Each row has a hidden value. The values are split into ranges, and the group after each row names the range that its value falls in. Each part has its own value, ranges and names.
[  74  -69   10   30   12   91  -26    3   88   59   57   59  -44   30
  -12   22  -30  -27  -76  -62   -9  -16   43   77   22  104  -35   45
   44  -46  -39 -122  -14  -64   16  -36  -30   27  -97  -60   84  -75
   41]
X
[ -22  -16   54  -89 -165  191  -20  163   55   30  212  -18   -6  -28
   46   89   51   15   16   23  -45   93  -82   38  -11 -105 -173 -128
  161  -19 -105 -245 -137  -12  -56   66   35   48   87  -50 -143   50
   58]
U
[  83  146  130 -151 -121  -29 -120    0 -108  178  174   31   83  145
   94  -63  -71  145    4  165  -54   34  -96  100  -15    3 -165  -56
   86  141  -47  -97   87  -66 -109  168   26    3   11   96 -145  109
  104]
T
[   6  -31  -34  -24 -180   17  -86   27   -3   57  210  -10   29  -26
  -58   -7   55   73  -47   21  -38   35  -71   -7  -35  -28  -65  -95
  247    7  -29 -150  -62  -26   42   77   77   25   44  -47 -135   88
   58]
J
[  35  -59   -6   41  -33   70  -25   53  118  -14  -18  104   -9   11
   35   22  -44   33  -57  -28   28   24   67   64  -36  102  -18  -36
  -39  -23  -39 -112  -67  -18  -25  -19  -70   10   13   39   44  -56
   34]
H
[  -8 -134   95 -210 -110  239  177  221  252 -181 -225 -161  -52   86
  155  -24  -35 -270 -140  290  188   86  132  -30 -211 -233 -243 -229
 -398  269 -448 -351   57 -181  -76 -142 -287  -56  376  110  -46  -25
 -210]
Q
[ 119 -172 -109  208  105  -34 -113  -99   82  -37 -133   41  -33    4
   45    4 -130  -48 -122  -36   -1  -59   80   14   52  202   79   17
  -81  -40  -35   46  -15  -92  132 -121  -85  -53  -94   82  106  -88
  -12]
X
[ 285 -150  -29   74   64 -212 -206 -121   45  199   13 -114   83   88
    7  132  -93 -231  -68  -70 -265  -82 -146   94  200  191  -38  173
  -19  -80   46   89  160 -354  117  -14  -11  -58 -345  -52   -7  -33
   98]
X
[ 112 -135  -28   69  -51 -168 -246  -19  -73   35   64 -191   79  -24
    5   31 -107   32  -64  148 -169    9 -127  -73  154  -13  -66  -51
  148   30  -35  -12  -18 -153   47   76   -8  -41 -104   72 -168   84
   71]
X
[  37 -268  -90  133  -47  -85 -132   16  147  -18    7 -104   17 -127
  -75   57  -20  -54 -193  -21  -66  -45   60  -76   45  110   17   54
  114  -86   11  -96  -53 -112   95  -12  -87   29 -106  -33   20  -30
   47]
U
[ -63   25   60 -149 -207   93  -30  138   -7  -19  194   21   50   -2
  -45  -58   -4  235  -52  119   72  115   26   12 -121 -118 -105 -131
  174   98  -86 -245  -91   96 -154  153  -23   48  186   46  -90   86
   54]
T
[  47  -41  -36    9  -28  -33  -53  -49  -61  -80  -13   93  -11   47
  -69 -176 -132  208  -77   82  130   10  100   38  -43   43   57  -37
   19  121  -73  -71    5   58  -28   26  -67  -67   72  106   84   -4
  -36]
H
[-102  -50  -66   59 -248  -11 -173   84   15   25  272  -19   86 -142
  -61   33   69  244  -90   43  -53   78  -43  -96  -70  -19  -27 -171
  407  -53   62 -156 -215   97    3  169   92  116  102   13 -214  145
  148]
Q
[  30  -29  -42   90   60  226   52  -53  102   51   86   84  -84   86
   -4  -51  -41   30 -205  -39  144  -23  150   80 -124   97   55  -47
  109   15 -123 -142  -38   42   49  -90   21   99   44  -33  153  -79
   -7]
Q
[  89   17   37 -127  -86   74   10   24 -122   15   82   87  -38   87
  126 -111  -79   34   42   69   65  -14  -69  145   19   -6 -134  -24
  -55  145 -180 -105   73  -25  -14   41   -3 -165   81  105  -33   36
  -65]
J
[  42   50   68   33  -72   74 -118  -11  -56   55   59   74 -112   -8
  112   -4   19  -55  179   63 -119   -8 -161    6  171   18 -193 -114
   69  -21  -32 -120  -73 -121  120  -35   54  -51  -84  -55 -195   36
   23]
X
[-147  137  -76  197 -182  301   31  -35  471  259  284  412  -43  -51
 -138  194  362  -12 -106 -408   -8   35  146   50 -337  332   81 -116
  384 -374  305 -227 -255   53  162  -79  188  430  -26 -367   20  -65
  258]
J
[ 107 -126  -51  -57 -114  -78  -79   15   31   73  152  -96  103   33
  -83   14  -31    9 -163    6  -42   10  -30   50  -41   10  -16   31
  134   39  -60  -92   58 -106  -10   88   -2   -9  -13   -2  -17   46
   48]
J
[  42   41   74   22  -46  -46 -116   29  -51  117  114  106   34   27
   73  -51  -97  218  -52   50  -33  -26   -3  105   66  153  -42   38
  129   13   42  -85  -28   32 -101  149   12   24 -106   92  -19    5
  139]
L
[  22  -69   -6   15 -141  -74 -201   64  -95  -42   27 -171   78  -27
  189   -9 -108   74  -34  290  -70   49 -127  -94   42 -101 -153 -235
   50  152 -161  -59  -63  -75   17   95  -29  -81  156  239 -300  165
    8]
Q
[  -2 -282  -92   54 -286 -149 -257  229   97   -1  226 -108  148 -304
    7  301   93  -14   46 -146 -321   63 -224  -57  179   41 -131   23
  256 -265  151  -82 -234  -97   24  186   16  -32 -122  -25 -273  101
  195]
U
[  29  -14  161 -174  -72   41   30   55   57   78    9  -31  -39   85
   16 -136  -44  -17 -139  192   79  -43  100   40  -49   -3 -179   51
  -53  172 -152 -268  149 -114  -90   42 -149   17    3   -3   37  -17
  -14]
U
[  19   40   18  -40  -31  290  117   19   58   38  147  272 -141   53
   19  -47   28   24   22 -169  130  -11   64  199  -60  101  -43   22
   46  -42  -72 -192  -51   74   13  -55   42   -2   26 -101  147  -90
  -20]
U
[  18  -93   15   77   33   88  -52  119   -7  -16   62   31   11  -17
  113    1 -162  213 -151   36   52    6   82   87   42   96    4    8
   73    8  -93 -103 -121  123 -139   84  -50    6  -12  169   81  -60
   77]
L
[  87 -134  -16    2  -50   -3  -57   39   19   48   59   -8    1  -14
   81   14  -51  -49  -89  -12  -34  -55  -25   73   56  100  -81   68
   10    6  -84  -83   32  -88   33   24  -41  -79  -65   48    4  -14
   16]
J
[-147 -289 -346  233 -294 -420 -313  -64  -41 -335   34   79  177 -326
 -402 -201  -60  599 -178   17  122   87  182 -262 -154   80  347 -132
  384  -24  247   44 -261  279   61  197  -73  -32  216  188  -35  161
   55]
X
[  88   36  -29  -78 -110   78   -2   -6  143    0   20   73   65  145
  -39   32   -3  -35  -18    3   37  123    9   81 -189  -37  -19 -176
  -78   63  -88 -103    2 -108  -14  -36  -27   26  180    0  -40   28
   -9]
X
[  -9 -135  -82   99 -100  -42  -41   22  169 -146 -116   82  -22  -73
  -95  -49  -14   36  -58   10   68   27  105  -35  -56   62   63 -106
  -32  -11   -2 -138 -107  -40   55  -51 -100    1   85   -1    7  -30
  -29]
L
[ 156   16  -22   82  111   62  -34 -126  -13  -12 -160  166  -72  159
  177  -83 -165  -47   12   36   75  -40   35  130    9  161   -7  -58
 -250   95 -134   48   73  -90   90 -135  -67 -132   17  156   80  -66
  -80]
X
[ 278   47   62   -9   66  -53 -140 -140  -64  227   23    3    2  201
  183   54 -104 -226   83   19 -198  -72 -210  174  185  134 -153   52
 -114   30  -60   64  185 -322  114  -40   47 -110 -227    8  -89    5
   36]
T
[ -85  -20  -19   51 -253  -44 -135  106  159  -15  107   45   71 -116
  -94   67  101  131    4   30  -81  108  -29  -82  -66   -5  -35 -200
  223  -85  112 -197 -215  -17  -11  102   21  135   80  -58 -220   87
  137]
L
[ 147  -59  -61   66   55   93   -2  -91   92  120   58   38  -17  126
   27   21  -43 -116 -160  -83   17  -49   32  123  -53  142   25   23
   14   -3  -98  -38   71 -119   98  -90   28   13  -61  -30  104  -64
    5]
J
[ 132 -138  -47   25 -104 -160 -161  -32  139  186  187  -13  107  -32
 -173  134   55  -62 -103 -182 -204  -25  -60   61   54  175    7  171
  215 -174  177  -53   34 -193   49   86   26   79 -264 -176    7   -6
  176]
T
[  81 -121  -13  -73  -74   80   27   44   42  -33   22  -58  -44   36
    9  -33  -23 -122  -63   53   38   -1  -17   44   -8  -59 -101  -40
  -41   89 -202 -169   43 -124   48  -52  -53  -88   66  -16  -11   -5
  -87]
J
[  97  -22  -28  248   88 -117 -225 -111  -34  199  129   71   48   12
   37    9 -129  210 -167  -43 -111  -92   11   72  129  309  103   94
  273 -109  152   57  -56   11   22  101   88  103 -285   59   43  -34
  216]
L
[ 114  196    4   38 -104  -61 -129 -139   -5  210  193  237   47  132
  -61  -12   31  116  103  -99 -105   22 -125  162   -2  162   29  -68
  203  -65  176  -17  -15  -81   49   82  185   81 -107 -104 -104   56
  156]
L
[  87 -158  -80  122  -36  -29 -176    5   11    7   91  -89   24  -63
    7  103  -49  -20  -36  -16 -141   17 -101  -24  127   32  -29  -48
  152  -83  -16  -29 -106 -100   91    5   27  -22  -91    1  -98   23
   62]
T
[ 113 -183  -76  174  214  186   48  -44  207   -4  -97   32  -66   88
   17   35 -144  -77 -299 -101  125  -47  242   94  -74  197  121   73
  -95  -38 -143  -57   -5  -27   29 -179 -119   62  -67   26  322 -207
  -20]
X
[  -2   77   12  -57 -236   38  -67   20  135  139  190  120   51   19
  -23   62  140  -10   26  -48  -75   58  -76   46 -124   48 -104 -121
  159  -53   71 -164  -50  -97   43   67   75  102   55 -107 -176   90
  112]
Q
[  -3 -154   10 -110   39  430  273  197    5 -213   97  202 -246  -34
  -89  -97  -62   81   15 -198  267   27  154  223   47  -68  -18  112
  -17  -15 -260 -328 -138  217 -122  -96  -69 -132   63 -111  356 -219
 -159]
H
[  90 -125  -29   21    2  113  -15   15   25  -42   17  -21  -73   16
   43    2  -65  -93  -33    8   14   -7  -17   57   61   -7  -65  -34
  -19   23 -159 -114  -22  -88   70  -75  -32  -76    7   -6   19  -36
  -63]
U
[  97    8  -22   73   29    6  -51 -135  -27   62  -13  251  -81   60
   79 -124  -83   47   -5  -71   64 -104   53  143   24  257   12   81
  -53    8   16    6   70  -22  102  -39  -15  -88  -86   55  114  -52
   -8]
U

Part 2:
[ 162 -114 -183   79   49  105  122  103 -314 -226 -270  225 -136  -45
  -43   76 -222  308    8   73  235  -76   77  -80  250   60   99  433
  -33  570 -215  -50  248 -118  215  212  119  -45   20  287  132   43
 -291]
j24
[ -22  -93 -430 -255  -54  -34   49  256 -278 -183 -134  137 -146  223
  111 -108  -82 -156  175  108   29  -49   54  -20  -21  178 -225 -357
  221  -22   14 -104  -74 -212 -158  177   62   47  234   90 -123 -168
   64]
j451
[ -97 -103   13  246   69   55   -2 -288   96  265   26   10  168 -137
   -2 -216  157  165   -1 -239   -1  -45   94  -29   -1  -32  -12  474
 -212   62  195  -62 -173  254  -64  -30 -159   93   28 -192  221   91
   28]
J61
[-178  -63 -223  151  -37  203  -94 -231   72  119   14  -77  -65    1
 -106 -109   85   23  354 -119  175   -1   91  -17 -181  -49 -200  -96
  -82  -65   99  -11 -218  141 -141  -70 -204  -49  153 -245  107  -11
   34]
j329
[ 213  343 -221  -42  100  490  -25  -39   97  171 -195  -20 -173 -225
   27  -15 -358 -212   14   10  100  273  186 -221  -45  -72  112 -589
  -73 -273 -626  116    5  423  -81  352  464 -176 -258  -55 -247  200
   49]
j451
[  18  280   35  -26  -30  316 -159 -209  325  -20  311   14 -211  170
  156  -94 -274 -500   26  -55 -146  321  117  132 -104 -122  148 -821
  -15 -564 -608   26 -594 -119 -247  -44  313  -68 -165  -52 -344 -198
 -302]
J28
[  31 -138 -196    1   40  230  -17 -280   13  108  -78   59  -61   18
    6 -169  -53 -118  263 -249  211  -11  127   65  -21   44  -42  -32
  -68   -2  -85  -39   33  247 -188   60  102  -47  140 -165   41  -66
    1]
j24
[ 140  254  160  188   77   79  -74   89   65 -149  171   32   62  -52
 -116  290 -252  168 -221  131  186   84  135  -40  135 -222  271  407
  -89  380 -324  -51 -248   36  155   89  -78  -78 -175   17  -24   68
 -463]
j881
[ -65 -563 -391 -222   81 -118  -13 -169 -206   83  -60   67   32  264
  127 -250  222  -36  219 -289  231 -180  193  152  -55  156 -278  167
   59  136  383 -230  137  175 -422   88 -143   96  478 -221   81 -112
  280]
j329
[ -97 -277  -68  279   40   85 -171 -309 -109  -43  -47   34  -79   85
   -4  -51   21  253  103 -107  269   79  245   55   -6  -95  104  351
 -242  242   48  -27  -67 -116   -8  -83 -288 -140  147  -98  243  107
 -201]
j881
[ 214  -54 -156  124   81 -145  -52   76 -588  -35 -456  188  196  -76
  103  -36 -129  236 -256  129  193   75  293 -211  191  152  315  673
 -158  334  181  -12  191   22  155  420 -258 -148   53  -35  276  350
   21]
j881
[ -16  162 -151   80 -122  238  -52  -40  -92 -304  111  117 -351  261
  -64   61 -288 -150  329   69  179  179  103  178  -91   12   68 -420
   51   59 -365   44 -259 -444   95  -26   68 -102  120  190 -121 -293
 -513]
j806
[  12  171 -187 -119 -132   24  171    6  -57  200    1   75  131   -1
  126 -324   47 -213   41  -82 -225  -30   14    8 -109  197 -142 -262
  118 -372   86  -93 -311  122 -195  239  214  202   29  -54  -60 -160
  178]
j988
[-418 -239 -181   97   76  221 -163   63  453  106  -88  -40 -164 -172
  189 -336  112   27  198 -304   68   76  172 -104 -166 -238 -312 -227
 -245 -231   16    1 -114  112 -135 -480  116   14   63 -129  -21   36
  253]
j881
[  15  242 -265  -41  -72  -71  199  151 -383  149 -249   98  164  -65
   34 -249   33   -4  -32  176 -247  -35  -30 -236  -12  308 -115  -20
  107 -174  301   11 -160  -45   20  402  -63  145   46  -14   88   72
  209]
j806
[-143  303   91  313 -182  146    3 -199  112  161  109  -11  104 -109
  -33 -218   52   24  106  -84  -92  114   74   19 -180  -16   30   22
 -160 -266   89   44 -498  -38   73  -66  -85   62  -65 -118  141  -64
 -139]
j881
[ 367  -78 -213 -184   14  181  120 -122  -63  123 -191  110  124 -110
  151 -226 -184 -362  -68 -180   19   20  108 -105   19  200   51 -114
  -55 -539  -97 -170 -114  306 -403  335  368   40  -69 -287 -129    1
  204]
J61
[ 133  -17 -143  -85  118   69  153   23 -253  -29    0   24  -93  154
  -19   12 -116  187 -107    9  210  136  267   56  -81   70   54   54
  -22  215   -1  -55  178 -141  -26  309  146   57  179   78 -108    5
 -127]
j806
[-220   24 -267   34 -269  -86  213   92 -261   14  -46  117   22  102
   14 -315  207  137  296  -35  -76 -144    0  105 -176  239 -312   14
  131   36  401  -81 -208 -247   58   56  -57  243  281  148  172 -279
   48]
j329
[-152  265   13  405   99  313 -184   46  312   -9   36 -102  -87 -300
 -246  251 -161  289   69  144  165   62   13 -287   50 -377   20  190
 -193  304 -354   94 -293  201  233 -154 -220 -177 -266  -68   84  248
 -293]
j988
[-202 -249  -50  357  -14   -4   14 -317   -7  305 -166   27  250 -246
    1 -356  316  316   85 -263  -14 -151   55 -124   -7   42 -122  711
 -292   27  505  -66 -149  224  -27 -105 -331  108   82 -259  452  172
  198]
J240
[-134  281 -125   87  108  217  -99  144  178   48  -16  -23  -96 -125
  -55   21 -152  -42   93   59   43  112   62 -187  -23 -148  -57 -197
  -38   60 -233  100 -164  154   83  -24   -6  -67  -73  -41  -99   84
  -72]
j806
[  15  381  130  169   10  309 -124  -51  336   33  195  -41  -51 -131
  -26   89 -222  -59  -61  -10   67  210  143  -29  -30 -269  157 -178
 -126  -62 -501   48 -372  189   38  -22  171  -88 -258  -43 -140   28
 -293]
J28
[ 166  114 -200 -330   88 -144   35  357 -136 -175   63  177   76  194
   95   35 -211 -386  -71   70   -2  -56   29   -1  122  150  -24  -51
  245   55  -51 -154 -164    3 -165  226   57  110  142  -27 -266 -214
  -78]
j806
[-105   43   18  299  108  209 -150 -611   59  281   73  -32   21   47
  -44 -271   18 -227  183 -198  -80  204   85  -12 -105   72  135  -36
 -265 -378  138  124 -365   -6 -152  -52 -320  -69   83 -395  135   71
 -109]
j24
[ 339  434  110 -123   88   -3  159   59   69  140  275   49  326  -50
  -77   72 -181 -323 -250  -28  -85   -8   -2  -18   61  101  144  231
   95 -104  -63 -141 -359  360 -151  371  110  203 -107 -223 -226 -121
 -154]
j451
[ -74   20 -273  -17   83   61   66  -64 -114  338 -239   16  102 -141
  122 -365  112  -56   -8  -81 -185   43   83 -235  -71  173 -157  -97
  -70 -304  243   24  -61  232 -158  233    1  101   52 -177   53  189
  393]
j451
[-179 -242 -248 -137 -205 -314  125 -141 -287  126   74  214  200  322
  208 -490  339 -170  256 -278 -165 -250   24  324  -71  356 -255  164
  210   -4  546 -214 -249  -61 -238   75 -150  316  457   -8  192 -416
  157]
j988
[-235   48  -94  585  -59  377 -158 -444  -34   82 -238   37 -184 -200
 -193 -113  -33  288  432  -40  155   69   24 -139   19  -84   68  208
 -302  222 -115  219 -133  -30  302 -154 -323 -241  -43  -21  435  183
 -280]
j24
[ -29   62 -170   51 -223  247  217 -198   90  143   72  -32   -6  -50
  -55 -296   72 -100  274 -154  -77  -20  -25   26 -282  146 -262 -317
  -29 -569  152 -103 -417  -49 -237   29  196  189   45 -176  -13 -225
   68]
j988
[ 157  270 -127  170   16  162   41   63 -345  105 -350   27   26 -193
   21  -20 -201  312 -209  169  148  249  316 -220  -28    3  264  105
 -164  117 -154  104  132   86  219  450  104 -155 -141   76  103  354
   -1]
J240
[  51  -14  -73  285 -183  -22  -25 -111 -314  -75 -223  188  157 -111
  -38  -55   10  235  108   17  155 -137   62  -50  158   89  100  652
  -96  336  120  -61 -155   37  175  130 -276  -59   15    5  406   51
 -175]
J28
[-451  -56  -80  482  -86  126 -324 -473   81  218  -31  -31  -19   -4
    0 -316  213   48  414 -192   28  104  134   23 -170  -92  -35   60
 -267  -87  227  140 -409    3   39 -324 -549 -153  152 -259  389   74
  -31]
J240
[ 196   31 -200 -151  -33  -38   38  240 -335 -279  -43  177  -94  227
   73  134 -264   47  -74  150  223   33  210  113   96   34  145    7
  166  386 -298 -126   32 -160   33  324  159  -52   94  249 -103 -124
 -282]
J61
[  53  319   17   83   49  154   57   66  185   57  135    8   71 -130
  -81  -27 -147 -192  -24  -22  -70   89   -6 -128  -58    4    1   -4
  -72 -244  -40  -15 -389   59  -25   23   33  110  -95 -167 -145  -58
 -140]
j451
[ 153  315  102   11  260  289  -68 -152  461  367  145  -76  154 -252
   82 -144 -200 -443 -236 -237 -129  263  139 -177  -61 -110  164 -199
 -222 -586 -266   15 -342  529 -279   82  255   38 -260 -420 -300  142
   93]
j988
[  88  270  150  273  368  544 -226 -271  553  152  118  -75 -178 -287
  -85  110 -386 -225  -87 -148   85  352  123 -233   71 -324  282 -141
 -373 -183 -661  164 -218  347  -18 -127  159 -195 -352 -245 -234  256
 -310]
j806
[-116  -80 -213  215  -37  -68   50  -97 -329  157 -287  173  129 -118
    8 -245  171  275  149  -86   22 -161   50  -87  115  171  -71  594
  -60  420  306    0   71  168  179  165 -264   67  155   66  399   99
   80]
j451
[   2 -121 -183 -221    1  145  122  -76  276  105  191    7   10   69
   68 -283   35 -420  211 -340   -7  -46   22  100 -206  118 -308 -311
   21 -539  149 -194 -299  127 -462  -95  253  245  191 -308 -249 -328
  156]
j451
[ 118  385 -128  -88   15  -19   -8  452 -248 -192 -108   85  -33   40
   96  140 -319   29 -310  403  -55  192  155 -196   81  -34  178 -238
  118   78 -334   21 -181 -211  139  357  111  -83 -162  205 -184  124
 -166]
j881
[ 435   -2 -110  -53   -7  277  145  -17  -41 -213  -26  194 -102  -64
  -55  161 -377  -83    1  -50  247  -57   39   21  201   28  152  152
   17  168 -537 -180  -30  144  -74  275  422  -13 -146  111 -129 -139
 -366]
j329
[-207 -498 -220   73 -129  -94  -38 -338 -137  119 -142  214   71  106
  244 -491  302   24  283 -397   18 -206  108  204   41  165 -172  344
  -70   81  326 -156  -68   79 -196 -122 -113  113  313  -38  354 -166
  160]
j881
[-118 -129 -334 -239   15  -97   88  316 -211  -58  -61   67  -97  207
  152 -120   39  162   16   -5  143  -11  246   96 -102   30 -208 -142
  161  293   68 -119  166  -72  -67  166  160  109  288  200 -103 -110
  122]
j988
[ 125  -48 -221 -246   60 -122  -46  224 -326 -184  -45  120  -46  281
  185   63 -173   -2 -204  172  114   73  253   50   95   18  106 -115
  165  247 -207 -120   16 -121 -119  343   79  -59  117  139 -140    1
  -87]
j881
[ -69  388  -93  -97   65 -117 -116  264   -6  105   58   50  176   64
  134 -128 -102 -381  -81   37 -129  156  143  -63  -80   49   53 -190
   85 -188   73   26 -342  118  -44  123 -124   44   67 -165 -177  -45
   70]
j988
[  56 -270 -373 -103  -87  -90  110 -306 -470  168 -241  211   73  180
  213 -465  144 -197  146 -137 -189  -89   44   38   24  434  -95  -34
   72 -264  315 -108 -101  -46 -289  350  -51  127  262  -70  180  -78
  243]
j329
[-266 -220 -160  280   78   22 -207   44  -62  -35 -284  125  -78 -104
  112 -156   25  286  114 -118  215   40  235  -94   72 -129   18  418
 -240  414   59   48  102    2  209 -209 -234 -129  119   65  276  174
  -22]
J240
[ -55  266 -224 -216 -259  -16   25  225 -108  -63   41   89    8  175
  165 -167  -48 -247  128   76  -62   21  101  115 -139   92 -140 -538
  253 -219  -98  -76 -354  -58 -127  175  194   67   88   73 -140 -272
   38]
J28
[  24  633  205  296  -27  365 -158 -208  443  205  259  -83   84 -220
 -100   17 -248 -323   19  -32  -97  256   37  -83 -100 -214  235 -278
 -157 -415 -451  117 -678  310   13  -28   43  -99 -359 -268 -123   13
 -292]
J240
[ 213  -29    1 -166  143  -87   52 -101    1   80  152  119  269  115
   26 -103  -73 -372  -37 -259   94  -83   78  118   73  163   76  373
   24  -30  192 -180 -131  262 -287  139  -35  146  199 -339  -93 -197
  -56]
j24
[-106   73 -140   59   32   46 -165  -37  -33   66  -46   38   -9   59
  124 -133  -60 -101   20    6  -14  133  170  -43  -25  -46   58 -166
  -38  -71  -99   27 -231   39  -66   55 -102  -92   27  -82    9   67
   -2]
J240
[  17  107 -117  165  296  385 -198 -202  304  311 -130 -150   -8 -322
  -31  -53 -150 -143  -58  -70   31  232  135 -404  -41 -181   41 -175
 -306 -396 -215  106 -175  476 -205   48  -41 -173 -226 -451  -91  425
  191]
j329
